[ -6  35 -15  -3  -1  -2  -6  -1  16  -1   4 -13   4  16  40  11   6  -3
  -8  15 -25  60  21  12  -1  -1 -24  -3 -35  -3  -5   5  -5  20  16   6
  30   7   8  18 -10  -8   2 -34  -4   3   4  -1  35   4  -6  10   0 -14
  -1 -11   2   5  -4  -9]  <78>/(63)
[  3   6 -23   0  -1  -3   3  26  15  -9  -2   8   5  18  26  11   1  -3
   7   0  -4  42   6   3   2   0   0   9 -23 -15   4   5  18  23  22  -3
  16  -9   4   7  -3   1   8  -6 -11  11   5  -7   5  -1   9  21  -8  -1
 -12   1 -13 -25   3   7]  <77>/(63)
[  1  15 -16  -6  18   0   7   1  14  -5   9  19   2 -23 -47  10   0   4
  -5  -2  16  58   0   8 -10   2   0   8  -5 -12   8  -4   8  30  33 -31
   4   4  11   1  10 -10 -30 -13 -11  18   7  -5   2   1  14  15   0  -3
 -14   0   9 -11   9  17]  <82>/(63)
[ -5  -5  -8   6   9  -9  22  -5   5  12  -1   4   0  -1  24 -20 -11  -9
  14   8 -20 -55   6  11   3   2 -18 -12 -18  -1  13 -31  -7   4  -1  54
 -12 -16   4   5 -37  -1  -6  -6   1   0  14 -10 -57  -6 -10   4  -2  -6
  -2 -10 -14 -13   0  -4]  <78>/(55)
[  0  19 -10   7   0   3   7  -3  -3  -5 -14  -1  -2   2  31  -3 -10   1
  -4  10  -4  30  12   9   2   3  -9   7 -25  -2   4  -2  -9   9  -4   7
  14  16  10   5  -3 -12  21  -3  -3  -1   5 -11  -4   8  -2   5   2 -15
  -1   0   6  12 -20  -5]  <78>/(56)
[ -2   4 -13  -7   6 -13   8  15  -2 -18   0  -2   1   0  12  -7 -31   3
  -5  -4  -4  32   8   4  -5  11   0  -1 -20  -1   1  -6   9  17  -7 -29
  10   4  -7   0  -3   2   6  -1  -1   0  -3 -13  11   0  33  -9   7   1
  -3   7   7   3  -7 -11]  <82>/(56)
[  4   4  -7  -4 -21   3 -38  -1  10  -6   9  -8   2   0 -27   3   0   2
  -4  11  -2  55  18   6  -5 -14   5   9 -30   2 -10  -6   1   7   0 -23
  18  10  -4   4  -4 -11   4  -6  -3  -4   0  16  36  -5  19   6  -2   4
   3  12  29  -8   4   4]  <82>/(63)
[-29  15  -8   0   0  -5  14   5  16  -6   4 -11  10  30  87   4  -6  -5
   2   1 -12  49   3  39  -2  -6 -16 -12 -20   0  -3  11  -2  11   4   6
  31 -13   5  26  -5   5 -19  -5  11  -1   1 -12   3 -18   2   6   2  -2
   5  -6  -8   4   0 -12]  <86>/(63)
[ -7   5 -12   3   9  -8   2   3  16  -6  13  -1  15  13  10   8 -30   3
  -4  15 -19  65 -14  16 -13  -7  -2   0 -28  17  13  -5  18  13 -19 -38
  21 -16   1  11   3  -6   7  -7  -6  -6  -4  -2 -26   0  25  -4   7  -3
  -9  21  15   3   7  -3]  <82>/(56)
[-14   6  -5   4   0  -6  11  13  -6  -6 -17 -18   0  21  87   1 -35  13
   2  -3  10  50   2  14 -18  -6 -17 -11  -8 -14  -3  -6 -17  12  -5 -21
  33   7   9   1  -4  17  12  -2   3  -7  -3 -16   2 -14   3  -2  -5  -2
   0   4   9  11  -4 -13]  <78>/(56)
[ -7   6  -4  18  10  10  -6   0   7  -1  15   3   9 -14 -35  10 -29   3
  -3  11   7  69 -16   0  -4  -8   2   0 -29   5  -2 -12   5  12 -28 -24
  13  14  -6  -6  -2   7  11  -1  -4  -4  -5  -2   3  18  26 -20  -2 -12
   0  26  18  10   2   4]  <82>/(56)
[  9  -9 -38  -2   1 -10   8   8  -3  -3   0   9   3  30  38  11  -4  -3
  10   2 -31  14   4   9   8   2   2   8  10  -9  14   4  12  13  16 -53
   1 -33  -7   1   7   2   5 -10 -12   7   7   2 -35  -8  17  11   3   1
  -4  -3  -6 -10   0   0]  <77>/(63)
[  2   5 -28  -8   4  -2  14   7   5  -3   7  13   6   4   3   6 -10   4
   7   7 -19   6  14  -7   3   3   1   7  -4  -6  11   1   8  24  15  -6
   2 -16 -13   0  -3  -3  14  -3 -14  17  12  -7 -23   2   2   7   1   3
 -12  -4  -1 -16   7   9]  <77>/(63)
[  1  14 -10   0  -6 -15  -3  12   9 -10  -8  16   6   1  64   4  -5  -6
   2  -4  -5  38  -5   8  -6   4  -9 -10  -1 -23   1   0  -4  10   9  12
  21  -6   9  17  -9   8   2  -2 -13   7   8 -11 -11  -4  -4  17  -4 -15
   1  -8  -1   3  -5   1]  <78>/(63)
[ -6   7 -10  -6   2  -5   9  -1  19  -3   2  18   3   2  -9  -2 -24   7
   7  10   6  49  -1   3  -1   6  14   1 -21  -9  11 -13   3  18   6 -15
   7  -8  -1  -1  -3   4  20  -5  -9  -1  -3 -14 -28   3  19   3   4  10
  -3  -7  10  -3   0  -2]  <82>/(63)
[  2   3  -5 -15   0  -1  13   7   2 -10   9  24   6  -6 -34   3 -13   9
  -4   3   1  46  -9  -1   3  -3   5  -6 -16   1  11  -2   8  24   6 -10
  -5  -1   6  -5   0  -5  12   1  20   7  20  26 -30   8  22   6   0  28
 -15  11  13  -7   8   7]  <82>/(63)
[  3  17  -7  19   0 -13   1 -10  23  -6  12  13   3 -17 -21   5  -7  -1
  12   5   8  59 -12   9   2  -8  -8   0 -26  -5  -3   1  -6  22   7  -2
  11   1   6  12  -1   6   8  -6  -3   8   4  -3   0   2   7   2  -4  -5
 -17   0   2   2   6   5]  <82>/(63)
[-10   6   0  -4   7  -5  14  10  -2   1  -3   0  -6 -34 -16  -3 -18  -2
   8  13   8 -37   4  20  -9  14   3   2  -8  -2  15   3 -18   5  20  42
 -14   5   7  -7 -11  12  19   1  -4   1  15 -20 -57   6 -32 -15   9   4
  -3 -11 -22 -82  -4   4]  <86>/(55)
[  6   3 -16  -8   7  -5   1 -42  10  -5  -5  12   8   3  23   6   0  -2
   8 -10  -3  18   2   6  -2   3   3   1   3  -8  14   7  13  17  23   8
   4 -16   2   8   2   4   3  -8  -3   8  14 -78 -17  -2   8  22  18  10
 -11  -8 -13  -5   2   2]  <77>/(63)
[  9   7 -16   4   7  -1 -56  12  19   3  -2  -8   5  17  53   5  -5  -5
   5  -7 -16  32  -4  12   2   0 -14  -7  -2   1   3   9   8  -1   4   8
  17  -6   6  21   5   0 -26  -2   5   3  -1  -6  14 -14   3   6  -8  -5
 -20  18  -1   1  -1  -4]  <78>/(63)
[  0  10 -27  -3   7 -11   3  21   6  -1  -1  -5  -3   0  52  -4 -22  -8
   8 -15  -8  11   0  14 -15   7  -4 -21  10 -13  14   3 -12  31  24 -11
  20  -8   8  11  -5   8   7  -5  -4  13  17 -16 -46 -12   3 -11  -5  -5
  -9  -7 -13   9   3  -9]  <78>/(63)
[ -5   3  -2 -16  -5   4  11   2   0  -4 -13  13 -13   6  19   3 -10   8
   8  10 -20 -37  16   7 -11   2   0  -8 -38  -2  -6  21  -2   2  -8  39
  -3 -26   5  17 -10  -4  -3  -2  -8  -4  31  -4 -43   3  -7  16 -10   1
   3  -7  -5  -8  -2  -6]  <78>/(55)
[ -1  -9 -22  -7  -1  -4 -13   5  18   0  13  15  13  15  -4   3   3  12
  10  10 -15   9  -4   8   9  -3  10  11   4  -4  35  -5   3  14 -11 -15
   6 -21   1   8   3  -3   3  -7  -8   5  11  -1 -37  -1  19   3   6   4
  -8   2  -6  -3  12  -2]  <77>/(63)
[-20   3 -16 -18   8 -12  14  20  -1  -5  -3   4   8  -1  22  -6 -38  18
   0   7   4  22  -1  -4 -12   3   4   5   0 -14  23  20  -1  24   2 -13
   9  -6   1  -4 -11  -4  34   0  -4   2  10 -23 -62   5  10  -2   0   2
  -6   2   2   0  -9 -11]  <78>/(56)
[ -6 -26   7   3  10 -14   8   8  15  -4   7  23   2 -48 -86  -5 -10   3
  15  -6   3 -10  -6  -3  -9   1  21  13  -6   6   7  15   8  18   7   2
 -16 -10   2  12   8   0  -4   0   5   1   0  13 -39   4  26  -8  12  -1
 -26  11  11 -12  18   8]  <82>/(55)
[  4  -3 -20  -4   4  -1   6  20  18   0   7  15   4 -23  -7  13 -14   7
   9 -13   6  51   3   4 -20 -10   8  19 -11   3  10   2  16  31  34 -26
   0  -1  -2  13  -1   5 -14  -7  -1   6  -6   3   7 -11  24   0   0  15
  -6  12  17   4   3   2]  <82>/(63)
[ -5  29  -3   5   3 -10  14  20 -33  -1 -22 -25 -16   8  82 -10 -33  -3
  -6  -9  15  10   8  17 -29  12 -13 -10  -1 -14  -5   0 -11  14  13   3
  28  27  -3   8 -10   7  17  11 -61  -9  -8 -29  -5   0 -22 -10 -17  -6
   5  -3  -8   2 -11 -13]  <86>/(56)
